Below is a small trained network, with its code and all its weights. Each question gives an input and a target symbol and asks what happens when units are switched off, that is, made to give their printed mean instead of their output.

import numpy as np


def w(rows, s, z=0):
    codes = np.array(rows[::2]) - 128.0
    scale = np.full(codes.shape[1], s)
    scale[-1] = z or s
    return codes * scale


def f(y):
    return y / 2 * (1 + np.tanh(0.7978845608 * (y + 0.044715 * y**3)))


def softmax(a):
    e = np.exp(a - a.max(-1, keepdims=True))
    return e / e.sum(-1, keepdims=True)


def log_softmax(a):
    a = a - a.max(-1, keepdims=True)
    return a - np.log(np.exp(a).sum(-1, keepdims=True))


def net(x, mask):
    ids = ['βζμστψ'.index(c) for c in x.split()]
    T = len(ids)
    res = E[ids] + P[:T]
    r = res
    for j in range(2):
        rows = slice(4 * j, 4 * j + 4)
        q, k, v = (r @ M[0][rows].T for M in (Q, K, V))
        z = softmax(np.where(np.tri(T) > 0, q @ k.T / 4**0.5, -1e9)) @ v
        o = O[0][rows]
        res = res + np.where(mask[j], z, o[:, -1]) @ o[:, :-1]
    y = f(res @ A[0][:, :-1].T + A[0][:, -1])
    res = res + np.where(mask[2:10], y, B[0][:, -1]) @ B[0][:, :-1]
    return log_softmax(res[-1] @ U[:, :-1].T + U[:, -1])


Q, K, V, O, A, B = {}, {}, {}, {}, {}, {}
E = w([
[77,178,130,154],'β',
[178,102,235,175],'ζ',
[12,158,79,186],'μ',
[134,15,177,82],'σ',
[57,154,217,59],'τ',
[27,92,103,138],'ψ',
],0.011)
P = w([
[33,188,78,104],'0',
[50,175,72,95],'1',
[78,150,70,96],'2',
[70,139,86,99],'3',
[64,131,113,112],'4',
[40,131,126,122],'5',
[30,117,157,139],'6',
[22,111,190,153],'7',
[3,122,198,179],'8',
[14,161,198,190],'9',
],0.0064)
Q[0] = w([
[61,95,164,65],'head 1',
[10,69,185,137],'head 1',
[66,153,203,191],'head 1',
[134,119,93,58],'head 1',
[73,79,107,128],'head 2',
[139,168,141,136],'head 2',
[212,6,50,93],'head 2',
[223,163,87,178],'head 2',
],0.013)
K[0] = w([
[95,73,82,73],'head 1',
[39,24,119,174],'head 1',
[48,38,164,134],'head 1',
[189,136,75,72],'head 1',
[166,52,85,76],'head 2',
[110,144,173,146],'head 2',
[170,247,36,132],'head 2',
[148,241,170,223],'head 2',
],0.012)
V[0] = w([
[139,48,139,129],'head 1',
[178,210,135,144],'head 1',
[122,158,86,88],'head 1',
[150,101,181,9],'head 1',
[226,195,120,165],'head 2',
[184,20,170,229],'head 2',
[108,159,120,83],'head 2',
[91,153,64,246],'head 2',
],0.011)
O[0] = w([
[152,84,89,94,127],'head 1',
[82,113,178,187,52],'head 1',
[68,185,133,126,136],'head 1',
[128,78,212,47,101],'head 1',
[80,123,110,211,11],'head 2',
[97,9,123,192,103],'head 2',
[127,170,134,101,143],'head 2',
[243,97,96,207,113],'head 2',
],0.011,0.012)
A[0] = w([
[116,132,186,132,98],'neuron 1',
[128,184,154,214,105],'neuron 2',
[117,75,194,149,189],'neuron 3',
[246,139,224,155,147],'neuron 4',
[102,191,219,171,129],'neuron 5',
[83,104,145,183,167],'neuron 6',
[122,112,147,204,231],'neuron 7',
[177,95,35,173,253],'neuron 8',
],0.012,0.0032)
B[0] = w([
[105,163,125,169,164],'neuron 1',
[179,149,182,244,230],'neuron 2',
[71,112,209,118,211],'neuron 3',
[89,145,60,80,252],'neuron 4',
[52,146,109,189,250],'neuron 5',
[137,77,109,84,127],'neuron 6',
[65,14,78,164,143],'neuron 7',
[168,92,5,104,254],'neuron 8',
],0.015,0.0021)
U = w([
[189,101,238,209,104],'β',
[125,13,177,185,252],'ζ',
[175,67,74,212,19],'μ',
[221,39,212,138,69],'σ',
[73,143,171,120,93],'τ',
[222,113,60,3,191],'ψ',
],0.0044,0.0031)

Each question gives the input, a string of symbols that net reads in full, and the target symbol t.
The units are the heads (4 rows each of Q, K, V and O) and the neurons (one row each of A and B). Each row of codes is followed by its name. A weight is (code - 128) times the scale printed after its matrix; where a second scale follows, it is the last column's (O, A, B and U).
mask holds one flag per unit, heads first, then neurons. A switched-off unit (its flag False) gives its mean, the last column of its rows in O or B, instead of its output. The means were averaged over made-up inputs and are rounded, as every weight is.
A unit's drop is (log p(t) with every unit on - log p(t) with that unit switched off) / (log p(t) with every unit on - log p(t) with every unit switched off).
The circuit of an input: a set's keep is (log p(t) with only the set's units on - log p(t) with every unit switched off) / (log p(t) with every unit on - log p(t) with every unit switched off). Starting from all 10 units, units are removed one at a time, each time the one whose removal leaves the highest keep (on an exact tie, the one counted first), for as long as the keep stays at least 0.8.
circuit, biggest first: the units of the circuit, biggest drop first
top k neurons: the k neurons with the biggest drops, biggest first
heads that matter: for each layer, one digit per head in row order, 1 if its drop is at least 0.15 and else 0, layers parted by /
drop of u: that unit's drop, to one decimal
input β β ζ β, target ζ: circuit, biggest first : (head 1; head 2; neuron 7)
input μ ζ ζ β μ ζ, target μ: circuit, biggest first : (head 2; head 1; neuron 8)
input ζ ζ ζ β β, target ζ: circuit, biggest first : (head 2; head 1; neuron 7)
input ψ σ τ β ψ μ μ ζ ζ ζ, target ζ: circuit, biggest first : (head 2; neuron 7)
input μ μ μ, target μ: top 2 neurons : (neuron 2; neuron 8)
input τ β β, target τ: circuit, biggest first : (head 1; neuron 5; head 2)
input ζ ζ μ, target μ: circuit, biggest first : (head 2; head 1; neuron 8)
input μ β ψ τ ψ ζ ψ ψ ψ μ, target ψ: circuit, biggest first : (head 2; head 1; neuron 8)
input τ β ζ, target τ: top 2 neurons : (neuron 5; neuron 4)
input β β β, target β: heads that matter : 11
input μ τ μ, target τ: drop of neuron 7 : 0.0
input μ μ ζ μ τ, target τ: drop of neuron 5 : 0.3
input β τ ζ μ μ ψ ψ β ζ, target ψ: drop of neuron 4 : 0.7
input β μ τ β, target τ: drop of neuron 5 : 0.3
